Below is a small trained network, with its code and all its weights. Each question gives an input and a class and asks what happens when units are switched off, that is, made to give their printed mean instead of their output.

import numpy as np


def w(rows, s, z=0):
    codes = np.array(rows[::2]) - 128.0
    scale = np.full(codes.shape[1], s)
    scale[-1] = z or s
    return codes * scale


def norm(h):
    return h / np.sqrt((h * h).mean(-1, keepdims=True) + 1e-5)


def f(y):
    return y / 2 * (1 + np.tanh(0.7978845608 * (y + 0.044715 * y**3)))


def log_softmax(a):
    a = a - a.max(-1, keepdims=True)
    return a - np.log(np.exp(a).sum(-1, keepdims=True))


def net(x, mask):
    res = np.array(x, float).reshape(1, 3) / 4 @ E
    u = 0
    for l in range(2):
        y = f(norm(res) @ A[l][:, :-1].T + A[l][:, -1])
        res = res + np.where(mask[u : u + 6], y, B[l][:, -1]) @ B[l][:, :-1]
        u += 6
    return log_softmax(norm(res)[-1] @ U[:, :-1].T + U[:, -1])


A, B = {}, {}
E = w([
[133,96,95,196,19,95,70,81,194],'x0',
[148,122,105,53,171,68,67,181,191],'x1',
[123,229,198,254,164,58,104,120,120],'x2',
],0.0094)
A[0] = w([
[94,162,170,170,194,72,69,76,118,20],'0.n0',
[142,112,156,66,178,65,49,194,188,2],'0.n1',
[118,140,236,105,181,183,216,168,113,249],'0.n2',
[158,99,125,76,156,131,1,187,211,131],'0.n3',
[168,37,112,49,95,156,99,156,100,117],'0.n4',
[172,118,61,198,49,84,146,126,141,160],'0.n5',
],0.0078,0.0034)
B[0] = w([
[60,121,153,30,58,150,104,183,148,195],'0.n0',
[167,81,156,132,115,160,95,2,20,188],'0.n1',
[140,133,135,137,179,62,145,43,151,255],'0.n2',
[76,130,138,206,79,137,156,40,120,213],'0.n3',
[85,155,177,160,161,113,127,211,162,233],'0.n4',
[191,127,156,131,215,64,226,124,128,206],'0.n5',
],0.01,0.0072)
A[1] = w([
[147,72,149,238,177,140,166,67,98,101],'1.n0',
[132,123,106,214,84,51,102,211,255,158],'1.n1',
[66,171,236,209,117,145,41,143,149,113],'1.n2',
[54,13,67,62,95,167,187,160,175,71],'1.n3',
[157,121,34,98,99,219,77,171,125,1],'1.n4',
[202,59,104,202,59,99,102,119,169,62],'1.n5',
],0.0093,0.006)
B[1] = w([
[169,32,108,107,77,207,33,110,149,253],'1.n0',
[99,118,153,114,185,18,180,94,122,235],'1.n1',
[47,69,123,49,89,131,125,235,160,226],'1.n2',
[70,99,190,103,81,78,100,201,75,216],'1.n3',
[168,104,16,200,159,94,134,111,203,125],'1.n4',
[186,155,87,129,167,114,255,117,46,181],'1.n5',
],0.01,0.0081)
U = w([
[49,122,207,116,115,55,160,224,112,206],'0',
[137,53,162,171,70,169,93,48,37,198],'1',
[207,131,155,155,219,44,207,43,82,201],'2',
[126,51,164,135,157,90,110,91,194,119],'3',
[175,178,51,145,114,189,50,246,176,3],'4',
[215,213,30,75,94,184,77,219,206,3],'5',
[217,254,19,92,99,174,76,210,192,3],'6',
],0.0096,0.0061)

Each question gives the input, the list of numbers given to net, and the class t.
The units are the neurons (one row each of A and B). Each row of codes is followed by its name. A weight is (code - 128) times the scale printed after its matrix; where a second scale follows, it is the last column's (A, B and U).
mask holds one flag per neuron, layer by layer. A switched-off neuron (its flag False) gives its mean, the last column of its row in B, instead of its output. The means were averaged over made-up inputs and are rounded, as every weight is.
A unit's drop is (log p(t) with every unit on - log p(t) with that unit switched off) / (log p(t) with every unit on - log p(t) with every unit switched off).
The circuit of an input: a set's keep is (log p(t) with only the set's units on - log p(t) with every unit switched off) / (log p(t) with every unit on - log p(t) with every unit switched off). Starting from all 12 units, units are removed one at a time, each time the one whose removal leaves the highest keep (on an exact tie, the one counted first), for as long as the keep stays at least 0.8.
circuit, biggest first: the units of the circuit, biggest drop first
unit that matters most: the unit with the biggest drop
k most important neurons: the k neurons with the biggest drops, biggest first
k most important neurons of layer l: the k neurons of layer l with the biggest drops, biggest first
drop when u is switched off: that unit's drop, to one decimal
input [6,-4,4], class 2: circuit, biggest first => [0.n5]
input [-2,-1,2], class 3: circuit, biggest first => [0.n2, 1.n5]
input [6,-4,-5], class 2: 3 most important neurons => [0.n0, 1.n5, 1.n2]
input [7,-6,8], class 0: 2 most important neurons => [1.n2, 0.n2]
input [-3,2,3], class 3: circuit, biggest first => [1.n5, 1.n3]
input [8,-5,-8], class 0: circuit, biggest first => [1.n3, 0.n1]
input [3,-8,8], class 0: 2 most important neurons of layer 0 => [0.n1, 0.n0]
input [4,-7,7], class 0: 3 most important neurons of layer 0 => [0.n1, 0.n0, 0.n2]
input [-7,-7,3], class 1: 2 most important neurons => [1.n0, 0.n5]
input [-8,6,0], class 2: 2 most important neurons => [1.n2, 0.n2]
input [7,-3,6], class 2: 2 most important neurons => [0.n5, 0.n4]
input [6,5,2], class 2: 2 most important neurons => [1.n5, 0.n5]
input [5,-4,-2], class 2: 2 most important neurons => [0.n1, 1.n5]
input [3,8,-2], class 1: circuit, biggest first => [0.n1]
input [-8,5,2], class 2: 2 most important neurons of layer 1 => [1.n2, 1.n3]
input [8,7,-7], class 2: 2 most important neurons => [1.n5, 0.n0]
input [6,8,1], class 1: 2 most important neurons => [0.n1, 0.n3]
input [8,3,4], class 2: 2 most important neurons of layer 0 => [0.n5, 0.n4]
input [-6,7,5], class 1: 2 most important neurons of layer 1 => [1.n1, 1.n5]
input [4,-1,-8], class 0: unit that matters most => 1.n3
input [5,-1,-3], class 2: 2 most important neurons of layer 0 => [0.n5, 0.n0]
input [2,7,-3], class 1: drop when 0.n1 is switched off => 1.2
input [1,6,-1], class 1: drop when 0.n1 is switched off => 0.4
input [1,8,2], class 1: drop when 0.n1 is switched off => 0.5
